Below are the code and all the weights of a small trained network. Each question names an input and a class and asks about switching units off, where a switched-off unit gives its printed mean instead of its output.

import numpy as np


def w(rows, s, z=0):
    codes = np.array(rows[::2]) - 128.0
    scale = np.full(codes.shape[1], s)
    scale[-1] = z or s
    return codes * scale


def f(y):
    return np.maximum(y, 0)


def log_softmax(a):
    a = a - a.max(-1, keepdims=True)
    return a - np.log(np.exp(a).sum(-1, keepdims=True))


def net(x, mask):
    res = np.array(x, float).reshape(1, 6) / 4 @ E
    y = f(res @ A[0][:, :-1].T + A[0][:, -1])
    res = res + np.where(mask, y, B[0][:, -1]) @ B[0][:, :-1]
    return log_softmax(res[-1] @ U[:, :-1].T + U[:, -1])


A, B = {}, {}
E = w([
[128,130,129,127,127,127],'x0',
[39,118,111,84,228,231],'x1',
[128,133,130,126,127,128],'x2',
[129,128,128,129,128,127],'x3',
[180,123,29,2,90,159],'x4',
[17,143,65,154,47,61],'x5',
],0.0078)
A[0] = w([
[220,111,171,136,116,120,199],'N1',
[170,134,144,134,126,133,171],'N2',
[171,126,55,50,117,165,127],'N3',
[170,124,162,126,123,131,158],'N4',
[96,129,197,179,140,122,253],'N5',
[199,120,173,123,118,120,192],'N6',
[151,120,161,100,235,220,129],'N7',
[112,148,157,149,174,136,133],'N8',
[28,118,81,124,133,131,45],'N9',
[94,110,156,197,105,79,190],'N10',
[86,126,106,128,136,130,76],'N11',
[8,128,99,109,130,159,33],'N12',
[201,121,121,157,142,123,157],'N13',
[155,120,64,83,103,137,180],'N14',
[215,132,159,139,123,124,207],'N15',
[95,127,199,174,138,121,249],'N16',
[134,141,82,140,73,71,109],'N17',
[135,126,121,121,169,117,130],'N18',
[88,161,186,177,116,85,183],'N19',
[147,140,122,59,140,162,94],'N20',
[118,118,108,160,29,82,144],'N21',
],0.016,0.004)
B[0] = w([
[122,184,120,95,204,123,213],'N1',
[134,144,134,108,162,125,167],'N2',
[157,70,4,119,146,126,231],'N3',
[130,150,144,117,165,119,171],'N4',
[75,119,191,189,173,128,218],'N5',
[121,180,120,106,183,147,198],'N6',
[110,7,163,187,58,118,250],'N7',
[108,137,188,115,106,123,172],'N8',
[144,210,123,86,182,137,198],'N9',
[148,112,59,219,161,125,220],'N10',
[125,153,123,115,158,126,155],'N11',
[141,187,129,80,231,122,206],'N12',
[132,156,119,94,159,136,181],'N13',
[153,158,106,62,61,128,207],'N14',
[125,174,124,86,194,132,207],'N15',
[69,115,174,188,177,130,215],'N16',
[123,132,138,118,15,144,202],'N17',
[118,111,135,135,116,132,147],'N18',
[144,113,64,213,175,126,216],'N19',
[127,68,66,140,147,136,188],'N20',
[144,110,96,188,42,119,226],'N21',
],0.031,0.014)
U = w([
[98,184,174,151,200,126,107],'0',
[142,43,75,210,103,122,248],'1',
[173,146,98,35,157,146,148],'2',
[180,117,113,130,1,121,28],'3',
[81,46,215,182,95,124,40],'4',
],0.0078,0.0014)

Each question gives the input, the list of numbers given to net, and the class t.
The units are the neurons (one row each of A and B). Each row of codes is followed by its name. A weight is (code - 128) times the scale printed after its matrix; where a second scale follows, it is the last column's (A, B and U).
mask holds one flag per neuron, in row order. A switched-off neuron (its flag False) gives its mean, the last column of its row in B, instead of its output. The means were averaged over made-up inputs and are rounded, as every weight is.
A unit's drop is (log p(t) with every unit on - log p(t) with that unit switched off) / (log p(t) with every unit on - log p(t) with every unit switched off).
unit that matters most: the unit with the biggest drop
k most important neurons: the k neurons with the biggest drops, biggest first
drop of u: that unit's drop, to one decimal
input [8,5,5,7,-6,1], class 0: unit that matters most	N12
input [-2,4,0,-1,-8,1], class 0: 2 most important neurons	(N12; N21)
input [5,1,-8,8,-5,1], class 0: 3 most important neurons	(N7; N3; N21)
input [4,1,-1,-7,-7,-4], class 4: 3 most important neurons	(N7; N12; N9)
input [-3,-3,1,0,1,-6], class 2: 2 most important neurons	(N5; N16)
input [5,7,-7,8,-3,0], class 4: 2 most important neurons	(N7; N1)
input [7,7,2,5,0,-3], class 4: 3 most important neurons	(N7; N10; N19)
input [-7,6,6,3,-4,0], class 4: 2 most important neurons	(N7; N1)
input [3,1,5,0,-2,-8], class 4: 3 most important neurons	(N7; N12; N9)
input [4,-5,-1,4,7,-4], class 2: drop of N17	0.0
input [-3,2,-5,6,-3,1], class 0: drop of N3	0.2
input [-7,2,4,6,-4,-7], class 4: drop of N7	1.5
input [-4,1,-3,-8,-3,1], class 0: drop of N7	2.4
input [-5,-4,-5,-7,1,6], class 3: unit that matters most	N17
